Here is a tiny trained network, its code and every weight. The questions are about switching its units off for an input and a class, where a switched-off unit gives its printed mean instead of its output.

import numpy as np


def w(rows, s, z=0):
    codes = np.array(rows[::2]) - 128.0
    scale = np.full(codes.shape[1], s)
    scale[-1] = z or s
    return codes * scale


def f(y):
    return y / 2 * (1 + np.tanh(0.7978845608 * (y + 0.044715 * y**3)))


def log_softmax(a):
    a = a - a.max(-1, keepdims=True)
    return a - np.log(np.exp(a).sum(-1, keepdims=True))


def net(x, mask):
    res = np.array(x, float).reshape(1, 7) / 4 @ E
    y = f(res @ A[0][:, :-1].T + A[0][:, -1])
    res = res + np.where(mask, y, B[0][:, -1]) @ B[0][:, :-1]
    return log_softmax(res[-1] @ U[:, :-1].T + U[:, -1])


A, B = {}, {}
E = w([
[110,153,179,178,49,192,217,128,3],'x0',
[133,157,163,79,32,70,30,88,23],'x1',
[81,52,64,69,120,167,125,23,89],'x2',
[112,144,125,87,231,182,111,211,43],'x3',
[131,136,140,102,116,128,134,122,126],'x4',
[126,131,128,125,121,127,133,132,130],'x5',
[254,194,45,140,142,198,108,87,120],'x6',
],0.0072)
A[0] = w([
[134,68,87,97,189,76,106,136,180,83],'n1',
[52,83,42,77,148,184,160,38,124,92],'n2',
[149,152,125,68,175,86,76,117,194,64],'n3',
[138,137,134,64,214,201,155,191,106,115],'n4',
[185,192,162,144,105,99,149,236,174,73],'n5',
[177,123,135,158,60,75,221,43,219,147],'n6',
[107,175,150,134,83,196,169,134,114,80],'n7',
[151,33,119,145,165,223,255,167,219,63],'n8',
[141,145,158,172,102,158,204,106,87,91],'n9',
[202,164,116,173,116,185,109,111,147,90],'n10',
[190,197,59,129,136,154,141,105,122,21],'n11',
[120,109,143,150,96,179,195,132,84,95],'n12',
[12,107,173,137,133,88,140,152,142,1],'n13',
[141,110,100,110,153,121,60,129,179,50],'n14',
[25,102,189,156,133,73,152,146,149,128],'n15',
],0.0081)
B[0] = w([
[138,110,175,173,144,152,118,136,123,202],'n1',
[42,207,132,191,98,104,161,96,124,209],'n2',
[119,98,203,139,137,142,82,109,166,190],'n3',
[91,138,112,104,143,45,119,195,97,231],'n4',
[17,211,136,168,123,113,138,31,133,196],'n5',
[94,109,61,118,152,55,115,232,84,254],'n6',
[122,42,161,155,175,81,103,91,196,156],'n7',
[190,145,228,98,12,155,127,134,76,248],'n8',
[124,64,160,145,178,145,74,120,152,177],'n9',
[145,120,73,65,151,140,161,87,99,177],'n10',
[197,105,112,77,210,39,196,35,152,155],'n11',
[128,77,164,172,199,126,82,131,203,177],'n12',
[170,110,114,72,210,109,209,2,107,164],'n13',
[140,77,149,145,142,128,117,101,184,160],'n14',
[182,139,74,75,147,174,179,95,138,229],'n15',
],0.01,0.0066)
U = w([
[193,114,92,52,193,125,207,41,130,63],'0',
[125,28,199,208,182,149,60,112,190,56],'1',
[124,147,125,127,106,149,131,148,127,252],'2',
[127,143,124,129,114,150,119,155,118,242],'3',
[36,232,140,193,94,126,150,72,134,50],'4',
[187,133,204,76,14,135,87,127,78,140],'5',
[94,116,71,109,162,86,125,254,85,58],'6',
],0.009,0.012)

Each question gives the input, the list of numbers given to net, and the class t.
The units are the neurons (one row each of A and B). Each row of codes is followed by its name. A weight is (code - 128) times the scale printed after its matrix; where a second scale follows, it is the last column's (A, B and U).
mask holds one flag per neuron, in row order. A switched-off neuron (its flag False) gives its mean, the last column of its row in B, instead of its output. The means were averaged over made-up inputs and are rounded, as every weight is.
A unit's drop is (log p(t) with every unit on - log p(t) with that unit switched off) / (log p(t) with every unit on - log p(t) with every unit switched off).
The circuit of an input: a set's keep is (log p(t) with only the set's units on - log p(t) with every unit switched off) / (log p(t) with every unit on - log p(t) with every unit switched off). Starting from the 12 units with the biggest drops (on a tie, the unit counted first), units are removed one at a time, each time the one whose removal leaves the highest keep (on an exact tie, the one counted first), for as long as the keep stays at least 0.8.
circuit, biggest first: the units of the circuit, biggest drop first
unit that matters most: the unit with the biggest drop
k most important neurons: the k neurons with the biggest drops, biggest first
drop when u is switched off: that unit's drop, to one decimal
input [-4,-4,-8,-7,4,3,-2], class 4: unit that matters most	n5
input [-1,6,-6,0,3,3,7], class 0: 3 most important neurons	n11, n10, n8
input [7,6,1,0,-7,-1,-8], class 0: circuit, biggest first	n15, n13
input [-8,5,6,-6,-6,-7,5], class 1: circuit, biggest first	n3, n14
input [8,-4,-6,-8,6,-7,5], class 1: 2 most important neurons	n9, n7
input [0,3,2,-7,-4,5,-2], class 6: 2 most important neurons	n6, n8
input [-5,2,-3,-8,-5,1,4], class 6: 2 most important neurons	n6, n8
input [1,2,-6,-5,-1,5,-7], class 0: 2 most important neurons	n15, n13
input [8,0,0,7,3,-5,-3], class 1: 2 most important neurons	n12, n7
input [4,6,-6,2,5,-5,7], class 0: 3 most important neurons	n11, n10, n8
input [8,-8,-6,-7,-8,-6,4], class 1: 2 most important neurons	n9, n12
input [1,-3,-7,7,-4,-1,-4], class 4: 2 most important neurons	n5, n6
input [0,-5,-3,-5,5,-4,-6], class 0: 4 most important neurons	n15, n13, n4, n2
input [-6,5,8,1,6,-5,6], class 4: circuit, biggest first	n2
input [-1,-2,-7,0,-4,-6,6], class 4: 3 most important neurons	n5, n15, n13
input [1,-1,-2,-7,4,-1,7], class 0: 3 most important neurons	n11, n10, n4
input [6,-8,1,4,7,2,7], class 5: 2 most important neurons	n8, n15
input [3,6,1,5,-4,1,6], class 0: 3 most important neurons	n8, n11, n6
input [-3,-4,-8,3,-7,-1,-7], class 4: drop when n15 is switched off	-0.2
input [-8,3,-3,7,4,2,7], class 1: unit that matters most	n3
input [-4,7,-7,8,7,7,8], class 0: drop when n6 is switched off	0.2
input [-8,-1,3,6,6,3,3], class 1: drop when n6 is switched off	0.1
input [4,5,-8,-8,4,7,1], class 4: drop when n4 is switched off	0.1
